Here is a tiny trained network, its code and every weight. The questions are about switching its units off for an input and a target symbol, where a switched-off unit gives its printed mean instead of its output.

import numpy as np


def w(rows, s, z=0):
    codes = np.array(rows[::2]) - 128.0
    scale = np.full(codes.shape[1], s)
    scale[-1] = z or s
    return codes * scale


def f(y):
    return y / 2 * (1 + np.tanh(0.7978845608 * (y + 0.044715 * y**3)))


def softmax(a):
    e = np.exp(a - a.max(-1, keepdims=True))
    return e / e.sum(-1, keepdims=True)


def log_softmax(a):
    a = a - a.max(-1, keepdims=True)
    return a - np.log(np.exp(a).sum(-1, keepdims=True))


def net(x, mask):
    ids = ['αγδηθλμξστφψω'.index(c) for c in x.split()]
    T = len(ids)
    res = E[ids] + P[:T]
    u = 0
    for l in range(2):
        q, k, v = (res @ M[l].T for M in (Q, K, V))
        z = softmax(np.where(np.tri(T) > 0, q @ k.T / 2**0.5, -1e9)) @ v
        res = res + np.where(mask[u], z, O[l][:, -1]) @ O[l][:, :-1]
        u += 1
        y = f(res @ A[l][:, :-1].T + A[l][:, -1])
        res = res + np.where(mask[u : u + 16], y, B[l][:, -1]) @ B[l][:, :-1]
        u += 16
    return log_softmax(res[-1] @ U[:, :-1].T + U[:, -1])


Q, K, V, O, A, B = {}, {}, {}, {}, {}, {}
E = w([
[239,207,68,177,44],'α',
[65,163,30,64,126],'γ',
[122,136,84,41,57],'δ',
[227,189,174,246,108],'η',
[228,152,208,128,123],'θ',
[84,98,91,166,119],'λ',
[132,152,76,102,98],'μ',
[145,172,73,159,82],'ξ',
[161,109,221,153,182],'σ',
[172,111,189,226,150],'τ',
[44,27,113,172,104],'φ',
[169,162,59,196,71],'ψ',
[68,67,62,158,126],'ω',
],0.012)
P = w([
[97,54,119,164,101],'0',
[99,137,94,102,253],'1',
[157,93,146,97,77],'2',
[60,183,184,123,149],'3',
[197,177,99,51,173],'4',
[158,93,144,98,76],'5',
[27,251,114,124,116],'6',
],0.015)
Q[0] = w([
[81,252,208,91,162],'L0H0',
[165,81,144,86,170],'L0H0',
],0.021)
K[0] = w([
[43,207,136,205,250],'L0H0',
[230,48,88,87,88],'L0H0',
],0.016)
V[0] = w([
[178,98,74,130,183],'L0H0',
[55,186,202,129,3],'L0H0',
],0.0027)
O[0] = w([
[126,154,57,166,117,196],'L0H0',
[126,68,252,61,178,255],'L0H0',
],0.0035,9.3e-06)
A[0] = w([
[204,156,135,14,184,217],'L0N0',
[160,117,54,40,196,137],'L0N1',
[135,173,59,135,136,74],'L0N2',
[136,109,176,165,11,83],'L0N3',
[152,177,124,29,175,49],'L0N4',
[130,136,110,138,178,61],'L0N5',
[124,66,154,1,61,49],'L0N6',
[149,17,150,72,90,2],'L0N7',
[151,227,164,136,211,91],'L0N8',
[59,148,203,174,72,204],'L0N9',
[190,158,78,49,127,135],'L0N10',
[64,79,149,251,136,36],'L0N11',
[169,241,156,128,138,171],'L0N12',
[61,103,100,94,105,156],'L0N13',
[203,186,122,139,217,31],'L0N14',
[56,190,123,103,183,93],'L0N15',
],0.0089,0.0059)
B[0] = w([
[145,176,62,232,146,242],'L0N0',
[43,27,197,173,184,200],'L0N1',
[91,123,166,103,81,145],'L0N2',
[171,98,215,133,62,174],'L0N3',
[126,104,171,103,54,144],'L0N4',
[163,134,84,129,56,116],'L0N5',
[88,102,38,117,137,146],'L0N6',
[183,115,10,138,29,136],'L0N7',
[86,110,68,72,58,194],'L0N8',
[70,201,159,112,87,253],'L0N9',
[103,156,155,220,97,186],'L0N10',
[205,142,10,172,118,157],'L0N11',
[84,118,117,117,210,234],'L0N12',
[105,139,147,50,207,197],'L0N13',
[96,197,31,73,59,153],'L0N14',
[167,169,86,191,45,202],'L0N15',
],0.013,0.005)
Q[1] = w([
[126,59,119,83,164],'L1H0',
[118,5,160,168,107],'L1H0',
],0.018)
K[1] = w([
[60,74,133,74,56],'L1H0',
[164,56,175,37,9],'L1H0',
],0.014)
V[1] = w([
[23,91,170,179,83],'L1H0',
[86,248,114,105,79],'L1H0',
],0.012)
O[1] = w([
[93,1,122,68,97,254],'L1H0',
[90,58,220,207,143,158],'L1H0',
],0.007,0.0093)
A[1] = w([
[139,76,180,54,95,158],'L1N0',
[148,69,119,133,108,53],'L1N1',
[113,108,103,105,168,157],'L1N2',
[249,89,118,114,167,114],'L1N3',
[122,167,189,122,136,135],'L1N4',
[119,108,112,134,90,229],'L1N5',
[210,83,123,182,119,113],'L1N6',
[108,113,72,103,127,97],'L1N7',
[132,152,110,78,80,219],'L1N8',
[119,178,72,119,130,39],'L1N9',
[171,145,174,96,117,198],'L1N10',
[183,145,104,116,36,30],'L1N11',
[173,86,141,20,78,52],'L1N12',
[164,107,151,69,158,142],'L1N13',
[173,152,209,72,158,2],'L1N14',
[152,220,149,125,154,63],'L1N15',
],0.014,0.0076)
B[1] = w([
[183,52,137,110,41,203],'L1N0',
[93,209,120,162,94,142],'L1N1',
[128,148,125,176,113,179],'L1N2',
[38,148,117,69,174,149],'L1N3',
[93,170,130,130,119,150],'L1N4',
[201,140,137,83,187,245],'L1N5',
[80,232,100,176,118,170],'L1N6',
[67,119,152,207,127,200],'L1N7',
[241,181,104,128,126,225],'L1N8',
[73,45,171,172,150,159],'L1N9',
[150,89,189,99,198,155],'L1N10',
[43,25,177,134,40,169],'L1N11',
[3,150,88,142,228,192],'L1N12',
[82,116,77,99,64,136],'L1N13',
[157,225,22,85,46,130],'L1N14',
[92,98,67,150,51,134],'L1N15',
],0.019,0.012)
U = w([
[105,43,246,124,110,75],'α',
[72,63,115,116,86,5],'γ',
[102,148,2,83,149,50],'δ',
[96,140,230,154,108,2],'η',
[47,106,183,44,164,123],'θ',
[202,167,109,186,146,233],'λ',
[156,44,98,78,142,192],'μ',
[196,75,199,145,98,170],'ξ',
[99,194,155,45,236,206],'σ',
[89,171,85,122,83,37],'τ',
[149,103,131,196,48,10],'φ',
[156,156,141,109,69,230],'ψ',
[96,81,168,166,200,193],'ω',
],0.0072,0.0051)

Each question gives the input, a string of symbols that net reads in full, and the target symbol t.
The units are the heads (2 rows each of Q, K, V and O) and the neurons (one row each of A and B). Each row of codes is followed by its name. A weight is (code - 128) times the scale printed after its matrix; where a second scale follows, it is the last column's (O, A, B and U).
mask holds one flag per unit, layer by layer, with each layer's heads first. A switched-off unit (its flag False) gives its mean, the last column of its rows in O or B, instead of its output. The means were averaged over made-up inputs and are rounded, as every weight is.
A unit's drop is (log p(t) with every unit on - log p(t) with that unit switched off) / (log p(t) with every unit on - log p(t) with every unit switched off).
The circuit of an input: a set's keep is (log p(t) with only the set's units on - log p(t) with every unit switched off) / (log p(t) with every unit on - log p(t) with every unit switched off). Starting from the 12 units with the biggest drops (on a tie, the unit counted first), units are removed one at a time, each time the one whose removal leaves the highest keep (on an exact tie, the one counted first), for as long as the keep stays at least 0.8.
circuit, biggest first: the units of the circuit, biggest drop first
most important unit: the unit with the biggest drop
k most important neurons: the k neurons with the biggest drops, biggest first
top k neurons in layer l: the k neurons of layer l with the biggest drops, biggest first
input σ ξ η λ ω ξ φ, target ω: top 4 neurons in layer 0	[L0N1, L0N9, L0N0, L0N11]
input λ ω ξ τ μ, target ω: 3 most important neurons	[L1N8, L0N1, L0N12]
input η σ σ α, target σ: circuit, biggest first	[L0N12, L1N0]
input σ σ ω σ ω ξ, target ξ: 3 most important neurons	[L0N3, L0N14, L0N1]
input θ σ δ τ ξ, target ω: circuit, biggest first	[L1N8, L0N1]
input σ ξ α λ ω η, target ψ: 4 most important neurons	[L1N14, L0N3, L0N1, L1N0]
input ξ ω α μ σ σ η, target σ: circuit, biggest first	[L0N12, L1N0]
input ω σ λ τ, target σ: circuit, biggest first	[L1N0, L1N7]
input σ γ η ξ λ μ α, target λ: most important unit	L0N12
input γ τ δ λ, target τ: circuit, biggest first	[L0N9, L1H0, L1N15]
input λ α η ξ λ λ ψ, target λ: circuit, biggest first	[L1N8, L0N1]
input μ λ τ σ, target λ: circuit, biggest first	[L1N8, L0N1, L1H0, L0N9]
input ω λ γ λ α μ δ, target α: top 2 neurons in layer 0	[L0N10, L0N14]
input α λ α γ ω λ, target μ: 2 most important neurons	[L1N0, L0N0]
input λ τ θ σ η α φ, target η: top 2 neurons in layer 0	[L0N14, L0N10]
input ω α ξ φ, target α: 3 most important neurons	[L0N14, L0N0, L0N10]
input λ γ α φ, target γ: 4 most important neurons	[L1N0, L1N12, L0N0, L0N1]
input ω γ ω λ ω θ ξ, target ω: 3 most important neurons	[L1N9, L1N12, L0N1]
input σ μ δ θ α ω ω, target α: 4 most important neurons	[L0N10, L0N14, L0N0, L0N1]
input η σ ψ μ λ λ δ, target λ: circuit, biggest first	[L1N8, L1H0]
input ψ μ τ σ λ τ μ, target λ: top 2 neurons in layer 0	[L0N0, L0N1]
input τ ξ ξ σ δ, target ω: circuit, biggest first	[L0N1]
input δ τ ψ α φ γ φ, target φ: most important unit	L0N0
input α σ δ θ, target σ: circuit, biggest first	[L1N0, L0N12]
